Below is a small trained network, with its code and all its weights. Each question gives an input and a class and asks what happens when units are switched off, that is, made to give their printed mean instead of their output.

import numpy as np


def w(rows, s, z=0):
    codes = np.array(rows[::2]) - 128.0
    scale = np.full(codes.shape[1], s)
    scale[-1] = z or s
    return codes * scale


def norm(h):
    return h / np.sqrt((h * h).mean(-1, keepdims=True) + 1e-5)


def f(y):
    return np.maximum(y, 0)


def log_softmax(a):
    a = a - a.max(-1, keepdims=True)
    return a - np.log(np.exp(a).sum(-1, keepdims=True))


def net(x, mask):
    res = np.array(x, float).reshape(1, 6) / 4 @ E
    u = 0
    for l in range(3):
        y = f(norm(res) @ A[l][:, :-1].T + A[l][:, -1])
        res = res + np.where(mask[u : u + 8], y, B[l][:, -1]) @ B[l][:, :-1]
        u += 8
    return log_softmax(norm(res)[-1] @ U[:, :-1].T + U[:, -1])


A, B = {}, {}
E = w([
[106,63,126,130,117,58],'x0',
[181,52,145,139,147,82],'x1',
[108,97,102,69,127,127],'x2',
[70,92,86,185,61,114],'x3',
[144,153,1,119,166,130],'x4',
[78,136,149,157,87,170],'x5',
],0.0071)
A[0] = w([
[205,175,151,144,75,128,194],'L0N1',
[127,95,193,159,166,120,144],'L0N2',
[154,207,193,114,147,94,130],'L0N3',
[111,169,189,105,152,67,117],'L0N4',
[74,254,56,156,96,134,24],'L0N5',
[60,118,131,58,132,210,77],'L0N6',
[161,128,101,101,140,192,20],'L0N7',
[153,88,57,140,135,54,3],'L0N8',
],0.0068,0.0011)
B[0] = w([
[123,163,109,95,222,108,192],'L0N1',
[190,127,171,141,90,163,206],'L0N2',
[217,191,137,92,139,47,211],'L0N3',
[120,163,50,108,197,206,186],'L0N4',
[142,58,155,144,195,238,254],'L0N5',
[66,156,197,94,155,198,197],'L0N6',
[172,55,91,166,21,131,180],'L0N7',
[3,59,191,205,216,90,236],'L0N8',
],0.0047,0.0036)
A[1] = w([
[230,139,203,109,123,135,38],'L1N1',
[113,38,191,218,6,59,117],'L1N2',
[139,141,88,51,170,141,46],'L1N3',
[5,80,207,99,60,171,207],'L1N4',
[52,253,40,170,175,129,77],'L1N5',
[131,13,119,54,209,113,249],'L1N6',
[48,205,83,132,155,197,110],'L1N7',
[217,67,138,158,236,33,150],'L1N8',
],0.0069,0.0013)
B[1] = w([
[195,209,140,132,141,108,191],'L1N1',
[177,151,2,164,45,85,250],'L1N2',
[67,130,200,100,128,138,174],'L1N3',
[160,115,171,77,39,67,240],'L1N4',
[147,103,88,134,90,183,190],'L1N5',
[86,174,43,192,152,153,242],'L1N6',
[111,30,137,152,136,160,205],'L1N7',
[113,195,119,196,163,119,253],'L1N8',
],0.0068,0.0059)
A[2] = w([
[131,41,118,150,106,110,63],'L2N1',
[81,32,58,114,86,183,176],'L2N2',
[56,235,180,183,71,117,254],'L2N3',
[101,87,222,35,75,130,9],'L2N4',
[178,173,96,158,77,164,180],'L2N5',
[10,160,26,135,154,49,86],'L2N6',
[57,137,217,2,172,190,122],'L2N7',
[182,151,120,45,86,117,79],'L2N8',
],0.007,0.0026)
B[2] = w([
[199,143,130,92,75,177,172],'L2N1',
[247,126,202,169,143,184,253],'L2N2',
[173,98,119,43,127,98,235],'L2N3',
[66,131,254,121,150,133,165],'L2N4',
[107,76,182,103,99,58,225],'L2N5',
[63,107,124,124,157,72,247],'L2N6',
[25,155,80,105,76,78,201],'L2N7',
[82,59,95,167,96,183,156],'L2N8',
],0.0073,0.005)
U = w([
[72,124,213,64,66,122,151],'0',
[150,64,122,176,125,248,166],'1',
[132,79,86,99,160,137,3],'2',
[82,133,46,201,197,52,182],'3',
[54,215,104,44,145,144,69],'4',
[227,226,187,109,185,70,128],'5',
[155,81,96,156,28,31,171],'6',
],0.013,0.0053)

Each question gives the input, the list of numbers given to net, and the class t.
The units are the neurons (one row each of A and B). Each row of codes is followed by its name. A weight is (code - 128) times the scale printed after its matrix; where a second scale follows, it is the last column's (A, B and U).
mask holds one flag per neuron, layer by layer. A switched-off neuron (its flag False) gives its mean, the last column of its row in B, instead of its output. The means were averaged over made-up inputs and are rounded, as every weight is.
A unit's drop is (log p(t) with every unit on - log p(t) with that unit switched off) / (log p(t) with every unit on - log p(t) with every unit switched off).
The circuit of an input: a set's keep is (log p(t) with only the set's units on - log p(t) with every unit switched off) / (log p(t) with every unit on - log p(t) with every unit switched off). Starting from the 12 units with the biggest drops (on a tie, the unit counted first), units are removed one at a time, each time the one whose removal leaves the highest keep (on an exact tie, the one counted first), for as long as the keep stays at least 0.8.
units of the circuit, in order: the units of the circuit, biggest drop first
most important unit: the unit with the biggest drop
k most important neurons: the k neurons with the biggest drops, biggest first
top k neurons in layer l: the k neurons of layer l with the biggest drops, biggest first
drop of u: that unit's drop, to one decimal
input [3,-4,8,2,3,8], class 0: units of the circuit, in order -> L1N4, L1N2
input [-1,-3,-4,-7,-2,7], class 4: units of the circuit, in order -> L2N2
input [-8,5,8,-5,6,5], class 1: units of the circuit, in order -> L0N7, L2N3
input [-8,-8,6,-5,-3,0], class 0: units of the circuit, in order -> L1N6, L1N8, L1N7
input [6,5,1,-8,0,-7], class 3: units of the circuit, in order -> L1N6, L2N2
input [-8,-2,3,-7,-4,1], class 4: 2 most important neurons -> L2N7, L2N2
input [7,6,-5,6,-4,-8], class 3: units of the circuit, in order -> L1N8, L1N4
input [-3,7,-1,-6,5,-7], class 3: units of the circuit, in order -> L1N6, L2N2
input [-5,-5,5,-5,-2,-7], class 4: 2 most important neurons -> L2N7, L1N4
input [1,-1,-5,-5,6,2], class 1: top 3 neurons in layer 2 -> L2N6, L2N7, L2N3
input [5,-8,-5,5,0,5], class 1: 3 most important neurons -> L0N5, L1N7, L2N2
input [1,5,-8,-6,8,-1], class 3: top 2 neurons in layer 0 -> L0N8, L0N2
input [-2,-7,2,-1,-4,-8], class 4: 2 most important neurons -> L1N4, L2N7
input [-1,-6,0,8,-1,1], class 1: units of the circuit, in order -> L0N5
input [2,-3,1,-1,-1,0], class 0: 2 most important neurons -> L0N6, L2N7
input [4,-6,7,-4,3,5], class 0: top 2 neurons in layer 1 -> L1N4, L1N2
input [-2,1,2,-4,1,4], class 4: 3 most important neurons -> L1N2, L2N7, L1N4
input [-2,-6,2,0,-5,-8], class 4: top 2 neurons in layer 0 -> L0N4, L0N3
input [3,-7,0,6,4,7], class 1: drop of L2N2 -> 0.1
input [8,8,-5,4,-1,-7], class 3: most important unit -> L1N8
input [6,-6,0,6,6,-3], class 1: drop of L2N2 -> 0.3
